Below is a small trained network, with its code and all its weights. Each question gives an input and a class and asks what happens when units are switched off, that is, made to give their printed mean instead of their output.

import numpy as np


def w(rows, s, z=0):
    codes = np.array(rows[::2]) - 128.0
    scale = np.full(codes.shape[1], s)
    scale[-1] = z or s
    return codes * scale


def f(y):
    return y / 2 * (1 + np.tanh(0.7978845608 * (y + 0.044715 * y**3)))


def log_softmax(a):
    a = a - a.max(-1, keepdims=True)
    return a - np.log(np.exp(a).sum(-1, keepdims=True))


def net(x, mask):
    res = np.array(x, float).reshape(1, 5) / 4 @ E
    y = f(res @ A[0][:, :-1].T + A[0][:, -1])
    res = res + np.where(mask, y, B[0][:, -1]) @ B[0][:, :-1]
    return log_softmax(res[-1] @ U[:, :-1].T + U[:, -1])


A, B = {}, {}
E = w([
[163,206,51,169,100,118,36,128,70,28,246],'x0',
[39,182,65,129,21,122,34,238,106,98,207],'x1',
[93,210,167,152,205,134,92,205,90,255,155],'x2',
[36,103,182,68,116,137,69,113,102,51,40],'x3',
[150,122,198,208,119,183,101,179,235,113,202],'x4',
],0.0092)
A[0] = w([
[140,114,83,102,83,173,61,96,106,34,145,194],'n1',
[71,172,69,210,112,161,24,223,123,96,165,224],'n2',
[209,89,182,150,213,128,254,100,186,245,90,178],'n3',
[169,108,117,113,156,76,199,76,135,90,60,255],'n4',
[105,130,136,93,144,63,112,166,63,216,35,251],'n5',
[118,52,199,51,147,196,198,152,148,185,31,183],'n6',
],0.0087,0.0058)
B[0] = w([
[111,216,108,30,63,39,62,138,194,136,72,194],'n1',
[100,93,58,90,186,198,8,186,181,117,205,253],'n2',
[195,125,129,164,194,139,228,131,148,163,76,245],'n3',
[145,163,171,139,134,98,201,100,147,106,109,206],'n4',
[43,106,141,133,113,191,135,74,38,182,101,199],'n5',
[133,119,224,96,93,172,129,81,110,83,145,222],'n6',
],0.011,0.02)
U = w([
[129,67,103,175,131,154,33,213,224,126,192,178],'0',
[91,58,184,140,124,178,137,112,110,138,118,1],'1',
[249,108,106,191,163,129,205,102,167,174,110,219],'2',
[98,146,25,111,148,162,81,136,2,196,141,63],'3',
[126,153,82,93,98,12,106,110,170,113,69,148],'4',
],0.0099,0.0019)

Each question gives the input, the list of numbers given to net, and the class t.
The units are the neurons (one row each of A and B). Each row of codes is followed by its name. A weight is (code - 128) times the scale printed after its matrix; where a second scale follows, it is the last column's (A, B and U).
mask holds one flag per neuron, in row order. A switched-off neuron (its flag False) gives its mean, the last column of its row in B, instead of its output. The means were averaged over made-up inputs and are rounded, as every weight is.
A unit's drop is (log p(t) with every unit on - log p(t) with that unit switched off) / (log p(t) with every unit on - log p(t) with every unit switched off).
The circuit of an input: a set's keep is (log p(t) with only the set's units on - log p(t) with every unit switched off) / (log p(t) with every unit on - log p(t) with every unit switched off). Starting from all 6 units, units are removed one at a time, each time the one whose removal leaves the highest keep (on an exact tie, the one counted first), for as long as the keep stays at least 0.8.
units of the circuit, in order: the units of the circuit, biggest drop first
most important unit: the unit with the biggest drop
k most important neurons: the k neurons with the biggest drops, biggest first
drop when u is switched off: that unit's drop, to one decimal
input [4,-7,6,6,6], class 2: most important unit => n2
input [1,-1,-1,0,-1], class 4: 2 most important neurons => [n3; n2]
input [8,-3,-2,-6,-1], class 4: 2 most important neurons => [n1; n2]
input [-1,-7,8,4,4], class 2: 2 most important neurons => [n3; n2]
input [8,-5,-1,-3,-1], class 4: units of the circuit, in order => [n3; n2]
input [-5,-5,-7,7,1], class 2: 4 most important neurons => [n3; n4; n2; n5]
input [2,4,0,8,-2], class 0: 2 most important neurons => [n2; n4]
input [4,-3,1,8,-4], class 4: 2 most important neurons => [n2; n1]
input [5,-7,5,6,3], class 2: 4 most important neurons => [n2; n6; n5; n1]
input [-2,8,-2,-6,-4], class 0: 2 most important neurons => [n2; n5]
input [4,-5,-2,5,6], class 4: 2 most important neurons => [n2; n3]
input [3,8,-5,-2,-6], class 0: 2 most important neurons => [n2; n4]
input [6,4,7,-5,-1], class 0: drop when n2 is switched off => 0.1
input [3,5,-2,6,-8], class 4: drop when n4 is switched off => -0.1
input [2,1,-5,7,-1], class 4: drop when n3 is switched off => 0.0
input [3,4,-7,6,0], class 4: most important neuron => [n1]
